Below is a small trained network, with its code and all its weights. Each question gives an input and a class and asks what happens when units are switched off, that is, made to give their printed mean instead of their output.

import numpy as np


def w(rows, s, z=0):
    codes = np.array(rows[::2]) - 128.0
    scale = np.full(codes.shape[1], s)
    scale[-1] = z or s
    return codes * scale


def f(y):
    return y / 2 * (1 + np.tanh(0.7978845608 * (y + 0.044715 * y**3)))


def log_softmax(a):
    a = a - a.max(-1, keepdims=True)
    return a - np.log(np.exp(a).sum(-1, keepdims=True))


def net(x, mask):
    res = np.array(x, float).reshape(1, 7) / 4 @ E
    y = f(res @ A[0][:, :-1].T + A[0][:, -1])
    res = res + np.where(mask, y, B[0][:, -1]) @ B[0][:, :-1]
    return log_softmax(res[-1] @ U[:, :-1].T + U[:, -1])


A, B = {}, {}
E = w([
[59,54,138,94,68],'x0',
[67,138,77,209,138],'x1',
[78,188,98,10,168],'x2',
[129,128,129,126,127],'x3',
[158,97,43,104,110],'x4',
[126,125,128,129,133],'x5',
[128,129,127,129,127],'x6',
],0.011)
A[0] = w([
[197,140,115,144,216,26],'N0',
[254,175,26,132,165,119],'N1',
[207,219,115,151,159,83],'N2',
[207,58,160,151,154,132],'N3',
[161,111,142,69,164,135],'N4',
[172,108,166,94,146,72],'N5',
[165,140,166,75,110,46],'N6',
[162,118,161,175,101,76],'N7',
[164,193,120,107,154,62],'N8',
[107,151,209,137,144,70],'N9',
[126,119,9,136,167,191],'N10',
[230,86,188,30,130,82],'N11',
[173,129,181,100,149,138],'N12',
[158,163,131,172,38,3],'N13',
[83,177,81,72,214,54],'N14',
[112,141,220,149,136,124],'N15',
[112,176,219,173,165,185],'N16',
[100,117,124,78,228,125],'N17',
[205,92,44,84,146,234],'N18',
[105,186,112,70,158,61],'N19',
[194,94,137,176,145,34],'N20',
[154,91,140,169,110,34],'N21',
[159,124,140,139,95,144],'N22',
[173,52,53,155,172,127],'N23',
[186,65,41,118,57,190],'N24',
[104,69,105,96,48,119],'N25',
[37,182,72,186,203,136],'N26',
[190,122,135,89,108,132],'N27',
[87,116,135,89,90,73],'N28',
[159,98,141,173,127,59],'N29',
],0.011,0.0039)
B[0] = w([
[175,45,160,36,156,179],'N0',
[102,112,204,69,218,255],'N1',
[161,20,135,44,206,211],'N2',
[175,158,73,137,46,207],'N3',
[133,147,76,203,66,174],'N4',
[65,91,82,194,158,155],'N5',
[139,110,65,171,112,160],'N6',
[225,138,87,88,66,180],'N7',
[206,65,112,130,95,168],'N8',
[75,180,200,49,130,163],'N9',
[88,161,144,197,115,222],'N10',
[63,95,52,237,179,234],'N11',
[74,158,128,232,198,171],'N12',
[135,116,93,110,67,153],'N13',
[170,138,74,88,60,214],'N14',
[83,150,232,115,114,184],'N15',
[65,182,204,144,133,211],'N16',
[174,150,131,112,25,183],'N17',
[106,222,230,140,115,238],'N18',
[250,131,89,86,66,189],'N19',
[171,116,82,89,65,181],'N20',
[163,117,58,46,77,169],'N21',
[144,171,29,106,112,156],'N22',
[82,165,162,155,96,200],'N23',
[128,191,254,122,185,239],'N24',
[67,74,170,39,197,203],'N25',
[97,95,59,200,164,229],'N26',
[18,187,36,181,141,174],'N27',
[211,95,136,63,141,159],'N28',
[163,112,71,105,38,170],'N29',
],0.0066,0.0094)
U = w([
[160,144,112,98,68,21],'0',
[111,5,180,74,184,95],'1',
[89,121,99,190,163,178],'2',
[114,145,167,125,144,253],'3',
[107,185,198,121,139,17],'4',
],0.013,0.0048)

Each question gives the input, the list of numbers given to net, and the class t.
The units are the neurons (one row each of A and B). Each row of codes is followed by its name. A weight is (code - 128) times the scale printed after its matrix; where a second scale follows, it is the last column's (A, B and U).
mask holds one flag per neuron, in row order. A switched-off neuron (its flag False) gives its mean, the last column of its row in B, instead of its output. The means were averaged over made-up inputs and are rounded, as every weight is.
A unit's drop is (log p(t) with every unit on - log p(t) with that unit switched off) / (log p(t) with every unit on - log p(t) with every unit switched off).
The circuit of an input: a set's keep is (log p(t) with only the set's units on - log p(t) with every unit switched off) / (log p(t) with every unit on - log p(t) with every unit switched off). Starting from the 12 units with the biggest drops (on a tie, the unit counted first), units are removed one at a time, each time the one whose removal leaves the highest keep (on an exact tie, the one counted first), for as long as the keep stays at least 0.8.
units of the circuit, in order: the units of the circuit, biggest drop first
unit that matters most: the unit with the biggest drop
top k neurons: the k neurons with the biggest drops, biggest first
drop when u is switched off: that unit's drop, to one decimal
input [-1,-4,4,-3,7,5,4], class 4: units of the circuit, in order	N18
input [6,-8,-7,6,6,7,-5], class 2: units of the circuit, in order	N11; N27
input [7,7,5,-3,2,-1,-7], class 1: top 3 neurons	N25; N28; N11
input [-4,5,0,0,8,3,7], class 4: units of the circuit, in order	N18; N24
input [-7,-7,7,-5,1,-8,0], class 0: top 3 neurons	N19; N14; N17
input [-5,-7,8,7,4,6,5], class 0: top 2 neurons	N19; N14
input [-6,4,-5,-6,-4,-1,6], class 1: units of the circuit, in order	N2; N0
input [-2,6,7,3,5,4,6], class 0: top 3 neurons	N14; N19; N17
input [-8,-6,6,-1,8,-6,0], class 1: top 2 neurons	N1; N2
input [3,-7,-3,3,6,7,-3], class 2: units of the circuit, in order	N11; N27
input [-4,3,3,-2,6,7,-2], class 4: top 2 neurons	N18; N10
input [-6,-8,-7,-2,-4,4,2], class 2: top 4 neurons	N11; N12; N5; N27
input [-8,-3,6,-2,6,-6,2], class 1: top 3 neurons	N1; N2; N0
input [-1,-8,3,-5,4,4,-3], class 2: units of the circuit, in order	N11
input [7,-8,-2,-7,5,-4,-7], class 2: top 2 neurons	N11; N27
input [-4,6,6,-5,5,-1,-2], class 0: top 2 neurons	N14; N19
input [-8,-2,-1,4,7,1,-8], class 1: drop when N0 is switched off	0.4
input [8,8,8,2,1,-5,-7], class 0: drop when N7 is switched off	-0.1
input [-2,-6,-5,6,3,3,6], class 2: drop when N11 is switched off	0.7
input [8,6,3,-2,-3,6,2], class 1: unit that matters most	N25
input [-7,-1,1,1,-5,7,7], class 1: drop when N2 is switched off	0.3
